
[[  85   38   60   -4  -99  -86  -21  -56  -95   62    7  -23   33  181
   197   26   32   32 -135]
 [ -29  -55   -5   -5 -273   54 -164   28    4   18  -69  164  -28   13
   318 -151   63  -58   89]
 [-155   11 -205 -212  -48   93 -102 -159   29  -98   59 -104  -82 -204
  -229   -5  -81  -98 -151]
 [ -37  -37 -103  106  102   57   54   36  -27   31   20   -2  -50    1
   127 -156  -52   72  -43]
 [ -56   19  -46   62 -127  -83   97  -21   70   95  -31  146   51  150
   274  -65 -104   51 -167]
 [ -80   23  -94  146   61 -134    4 -182  178   55 -184  250   66   -1
    38 -193   -5  -86  122]
 [ -34  -25  -44  -30 -117  -17 -145  -89   10    2  -62   99    2  -31
    78  -91   68  -88   61]
 [-103 -216 -203  -64  150 -144  177   93    2  191  -91  -23  183  111
   -12  -72   15  176  -75]
 [ -90 -157   47 -119 -296  -56  -16   51   23   -5  -75   98   59   82
   299  -41  113  -41   23]
 [  48   89  131   13 -304   12 -164 -105  -32  -63   93  195  -40   59
   371  -49  137 -137    0]
 [  73   32   62  -21 -165   17 -203  -89  -62  -61   85   76  -27  -47
   144  -39  163 -108   40]
 [-267 -118 -186 -195 -142  -28   -6 -116  198  -40 -151   80   43 -144
  -112  -76  -72  -89   25]
 [ -77  -18 -108  146   48  -47  -50  -71   57   13  -86  124  -46  -24
    61 -151  -23  -98  -38]
 [-111 -177   72  -41 -278  -47  -12   81    3  -30   -2  176   34   80
   402  -71  174  -80   31]
 [ 174  -58  -97  249  277  -78   13  116 -125  177  -92 -127   13  114
    19 -119  -44  177  -91]
 [-166 -157   -2 -203 -268   92 -129   22 -107    2  -10   -7  -20    8
   177    4   11    9   54]
 [  99  -69 -107   48  207  -62  -13   -6   26 -102  115  -84   24 -210
  -191  -73  196  -58  -48]
 [  32   67  -16   -2    3  -76 -109 -212   80  -60  -78  -81    3 -136
  -257   47  -99  -51  -19]
 [ 176  -80  -45 -188    8  -39 -245  -48 -124  -18   33  -96   83 -103
  -126  -58  383  -80  137]
 [ -45 -133 -122 -128  -95  -63    8   43   70   53  -87   24  101  -16
    47  -86   70   37    4]
 [   2  -49  -60   70    4   77 -108   23  -60   26   68   17  -27  -98
    55  -74  -35   70   30]
 [-170   30  -77 -103  -51 -128   61 -256  180   -1 -195   -2   63  -21
  -194   32 -204  -26  -38]
 [ -45  -37 -153   36  153  -35  -71  -87  -39    3  -28  -42  -43  -56
  -120  -92   34  -82  -84]
 [ 273   23 -132  -12   90 -116  -62    9   92   38   -8 -148  126 -159
  -270  -20   56  100  -93]
 [ -22 -113 -126   95  227    1   40   60 -135  104  -61  -80  -24   89
    67 -159   24   89  -15]
 [-195 -120 -124  113   50  114   -8   69 -114  153  -27  -80  -68   10
    23   10 -400  250  -91]
 [ -73 -127  -67   56    3  -86   11   31   46  -70   -2   16  -23  -52
    41  -51   79 -116 -151]
 [ 196  -72 -157 -228  153   30 -262  -24 -228   91   -8 -277   64  -91
  -302  -41  226   76   95]
 [ -65  -72 -134   42  210   -1 -101  -98  -84    0    6  -58  -38 -116
  -188  -72   33  -44   19]
 [-144   45 -122  -59  -70  -83  -27 -220  118   40 -178   98   19   29
   -35  -77 -105  -87  -37]
 [ -85  -68  -30  -21  -59   35 -189  -75 -207  247 -279    5    1  222
   152 -106 -119  125  212]
 [  43 -156  -10  -78  -77  -11 -159   62 -118  -17   56   33   31  -25
   148  -94  324  -86   81]
 [  46   -5   30   64  -64  -12 -153  -63  -45  -59   54   43  -43  -56
    86  -39   99  -97  -11]
 [   2  -45 -112   85  -20  103 -135   71  -92   84  -29  -75  -86  -40
    45  -65 -185  109  -86]
 [-122 -190 -174   67   68  -10  109  166  -23  128  -57  -62   14   44
    74  -63 -169  170 -170]
 [ -22   38 -106  137  151   24    4  -50 -146  215 -206  -79  -61  233
   115 -149 -234  164  -32]
 [ -36   65 -133  -13  138   10 -102 -214  -12  -22   44   -2  -24 -125
  -183  -74   13  -67    2]
 [  19 -178    7 -170 -103  -44 -139   38 -125  -10    9  -40   58    5
    83  -26  292  -62   74]
 [-181 -230 -116   36   27  -97  249  159   58   93  -51   21   88  102
   172  -55  -89  141 -160]
 [  24    9   88   53  -96   98 -242  -98 -114  -86  165   78  -69 -137
   103  -20   96  -69  132]
 [-126 -152 -103   98   28  -43  177  132   23   91  -65  -17   10   95
   170  -65 -170  142 -181]
 [-110  -44  -35  144   -1  -19   68   -3   44  -73   42   34  -86  -27
   127  -51  -93  -57 -185]
 [-151  -99  -95   49   -6   22   97   53   -1   97  -33  -74   -6   19
    28   27 -324  204 -155]
 [   0 -111 -171   75  266   42 -163  -21  -85  -29   -3 -171  -77 -234
  -325  -70    0  -17   16]
 [ 164   55  -83  -98   24   32 -205 -106  -44   35  -27 -230   30 -169
  -333   54 -107  128   21]
 [ 171   21  -14   -6   34   69 -328  -90 -164  -28   72  -75  -48 -152
  -105  -58  183  -65  122]
 [ 234  -75  -42 -259    6   67 -397  -55 -210   -4  -16 -295   36 -212
  -349   21  237   26  225]
 [-377 -173 -151  137 -196  -49  281  135  205  168 -190  269   29  192
   436 -134 -388  146 -193]
 [ -30  -79 -135 -114  146  -89  123  -57   26   56  -89  -74  111   32
   -77 -107   84   73   29]
 [-121 -212 -162  -15    7  -86  145  150   59  115  -79  -20   99   36
    51  -44  -90  144 -142]
 [ -33  -24 -103   23   74   11   68   -9  -13   51  -34  -55   -9   35
    58 -104  -77   90  -67]
 [  -1  -69  -28  -46   34  -80  136    7   19  -12  -62 -177   30   37
   -36   14  -63   83 -138]
 [ 185   -2  -30 -113 -186  -29 -202  -16   47  -40   -2   80   69  -98
   102 -143  314 -111  104]
 [  60  -17  -57 -215 -166   26 -227  -87  -61   58 -105  -35   51  -17
    -6  -67  107    3  143]
 [  18  -52   39  -16  -67    4 -169  -59 -100  -36   49    4  -17  -48
    54  -12  120  -61   59]
 [-124 -156 -120   -8   -4  -92  210   95   95   66 -131  -21   59   95
   124  -87  -92   96 -138]
 [  11  -12  -66  -36  162  -20   56 -111   12   10   43  -73   86  -92
  -155  -36   -7  123   80]
 [ -68  -84  -91   20  -26  -56  124   38  124   50  -92  -66   57  -35
   -42    2 -237  162 -116]
 [ 138   34 -220 -188  142   50 -178 -107  -75  140 -126 -405   53 -164
  -566   84 -276  261  -27]
 [-138 -143   66   68 -343    2   -3  112   89  -50  -28  246  -26   32
   480 -115   41  -79   10]
 [ -16  -59 -156  139   38  -44   82   89   81  126 -105   55   29   46
   130 -149 -138  118 -112]
 [   9  -31  -57   75   72  -32  120   16   73  -56   86   52   16  -49
   125 -133   92    1  -57]
 [  64  -63   59 -102 -164    2 -181  -27  -92  -12   19    8   29  -17
   119  -28  182  -28  116]
 [   5  -34   -5   60  210 -120   14 -153   -2  -82  103  -30   47 -116
  -186   15  130  -62   -2]
 [ -41 -235 -132   96  154  -26   80  216 -101   98   53 -120   26   -5
    17  -18  -47  173 -168]
 [  89   60  -52    0    5   50 -277 -149  -80  -11  -28  -84  -65 -136
  -165  -35   -7  -51   58]
 [-186 -236 -125   58  -45 -181  277  175  123  169 -180   80  134  196
   238  -63 -151  157 -195]
 [ -47   42    5   60    5   23    2 -120   30  -70   46  -51  -58  -97
   -52   19 -166   25  -65]
 [-116  -20 -107  -19  243  116  -57 -127 -285  174  -91 -238  -73  119
  -128  -23 -251  216   46]
 [ -24   -8 -168 -286 -105   74  -88  -45  -73   17   81 -278   -4 -105
  -241  139 -168  117 -260]
 [  28  -47  -36  -21  134  -53  -31  -85  -44 -108   83 -205  -25 -150
  -265   80   30  -38 -132]
 [ -97 -146  -58  -13  101  -49  177   42   -1    3   -4  -62   45   36
    65  -63   14   87  -46]]

[-138    5 -386  126   -7  134  185  287  218  244  175  235 -344   -7
 -178 -280 -335 -269  -34  -95   -4    9  126   97  232  -46 -128]	32
[ 355  -69  266   37 -183 -181 -211 -115 -180 -116 -153 -357  255  214
   94  130  282   33  -94   30   10   88 -291   19 -246  106  193]	62
[ 392 -226  248  -65   68  -50 -188  173 -405 -160   -2 -107   -4   65
  -39  793  165  298 -330  188 -308  455 -174  -92 -571  141   18]	0
[ 247 -241  269  -52   15   43  -23  151 -241 -114 -132 -477  298   16
  118  130  232  147 -172   49 -112   58  -40  163 -267   29   23]	6
[-112  103 -282   89 -124  -42  113  -25  252  346   25  289 -230   41
 -210 -184 -259 -367   11   10   89  -68   27  -46  288   10  117]	41
[ 209 -340 -240  350 -116  184  117  231 -138   19  197 -163  348  116
  260  -37  158  243 -233   99 -271  113   34  212  -59   62  -73]	23
[ 320   -5  189 -307  198  -92  -38 -226 -249  -58 -208 -351 -197   53
  -36   50   94 -224  141   69  -39  -51  -43  103 -154 -143   61]	24
[ 375 -155   50   18  144   17  236 -120 -182 -111   16 -404 -169   25
  -84 -151  204 -100   36   32 -120  -49 -157   30 -115  -47  119]	61
[-250   56 -430   49   -2   63  144  283  136  389  116  321 -290   16
 -305 -232 -325 -398  -46  -60   67  -37  191  139  289  -39  -88]	40
[-124  -39 -243    5 -358   46  245  361  259  322   65  258 -268  186
 -194 -215 -118 -367  -88 -251  191   10   -1  144  148  157  254]	67
[ 508 -141  326  -79 -186 -145 -118   64 -358 -208   89 -353  324  136
  105  297  259  -95  -17    2   55  382 -179  116 -248  121 -118]	64
[  32  -64  -76   58    6  -73 -142  279 -403    1   30 -195  263  -18
  -88   71  114  -30 -261   42  -86  157   38  247 -121  -27 -200]	8
[-243  115 -424   72  -17   25  158  291  250  394  142  324 -474  112
 -461 -400 -363 -546   59 -185  209 -102   77   96  340   -9  -54]	54
[  88  152  -88  -23  241 -193  -53 -282 -155  167  -87 -133 -189   52
 -367 -185  -56 -409  141  126   66 -181  -60  -15  146 -136  -16]	27
[ 142 -437  419   83   -6  184  -15  197  288  244 -309 -490  364  459
  -44  -83  187  161  -24  -62  181 -396 -160   70 -145  300  381]	5
[ 448 -478  386 -153 -130  180  134  107 -131  -23 -141 -419  418  179
  372  391  333  249 -117  107 -139  104   10  169 -326  176  238]	60
[ 315 -256  -81 -263  -14  174   38  146 -190    2  -14  -74 -119  194
  352  248   53   19    4   27 -224  177  179  333 -234  -63  -31]	14
[ 248 -302  325  -22 -267  139   61   17  214   82 -195 -258  421  132
  377  147  113  159  -69   62   -5  -13  -10   56  -84  156  261]	1
[ 101  -21 -144  174   76   75   64  139   -1 -139   89 -144 -243 -148
    2 -170 -118   62 -163  -11 -225  103  -71   10  -74 -122 -124]	10
[ 329  -49  176  -67  119 -153  -19 -185 -208   96  -29 -265   61  175
 -262   48  118 -341  162  101  142  -17 -135   -6    5   40   11]	31
[ 393 -154  363 -130 -178 -133 -115  -69 -275  -79 -143 -359  390  115
  148  325  293  -17  -68   87   15  180 -127   84 -238  101  122]	34
[ 232 -100   53   50   13  -82 -125   87 -425  -62   79 -261  414  -53
   51  198  137  -20 -154  169 -105  249   42  164  -92  -37 -272]	26
[  -1 -162  298  185  146   14 -251  182 -106  -51 -252 -440  416  -91
  -43  162   85  389 -376  159 -178  -56 -100  -33 -267   45   -2]	29
[-172  -77 -396  -50 -216  -20   67  377 -238  307  -15  102  -13  203
 -149 -140  130 -260 -229 -136   16  -40  134  427   20   30  157]	17
[ 115 -118  155 -511   53   77   -3  -21   -5  164 -406  -38 -329  122
  117  350   -6  -44  -32   46 -131  -74  128  143 -276  -43  362]	35
[-169  -17 -233  339   24  126  177  503  349  110  193  -80 -413   93
 -465 -675 -260 -250  -52 -346  188 -157 -168   49  174   66  -99]	56
[ 157  -82  -78 -152 -215  128  145  110  -60 -142  -58 -150  -23 -180
  482  -41   14   52 -156  -34 -250  180  168  272  -95 -169    3]	33
[ -53   32 -272 -206 -135   11  236  174  -19  287   55   -2  -92   96
 -106 -459  -90 -667  198 -194  275 -111  244  419  358 -114  -90]	43
[  98   40  254 -144 -216 -228  -85   78 -154  118 -125 -129  198   71
 -248  152  118 -329  -79  -46  248  116 -122   47  -46  135  143]	15
[ -98   75 -316   19  127  139  323  -19  342  190    1   55 -596 -108
 -166 -541 -341 -346  125  -88  -15 -242   89   19  291 -188   50]	3
[ 324 -116  212    5  115 -160  -59 -161 -227  163  -36 -273  209  276
 -322  114  186 -289  134  142  171  -61 -173  -12   -9  135   55]	18
[-141  -84 -334   16 -322  -27  134  270  -48  394  -15  149   60  271
 -150 -190  105 -330 -143 -136  127 -101   77  320  142  121  279]	57
[ -32   70  134  238  -28  -20 -130  127  385   97   -9 -139   51   47
 -206 -340 -297 -189   53  -98  255  -93 -154 -115  202   58 -155]	28
[  64 -159  -52 -116 -353  -21  -24  346 -368  -23  -96 -195  333   42
  258   96  313   36 -348  -88 -112  185   87  438 -222   21  123]	58
[ 372 -158  352  -89  -68 -149  -99  151 -353  -90  -13 -406  254  189
 -153  227  304 -136  -56  -34  135  198 -207  110 -266  161    7]	71
[  34   -8 -192  -51  151 -113  -67   54 -530   43  -73 -237   96  -53
 -132  -22  175 -132 -186  121 -170   -9   96  290  -84 -165  -94]	55
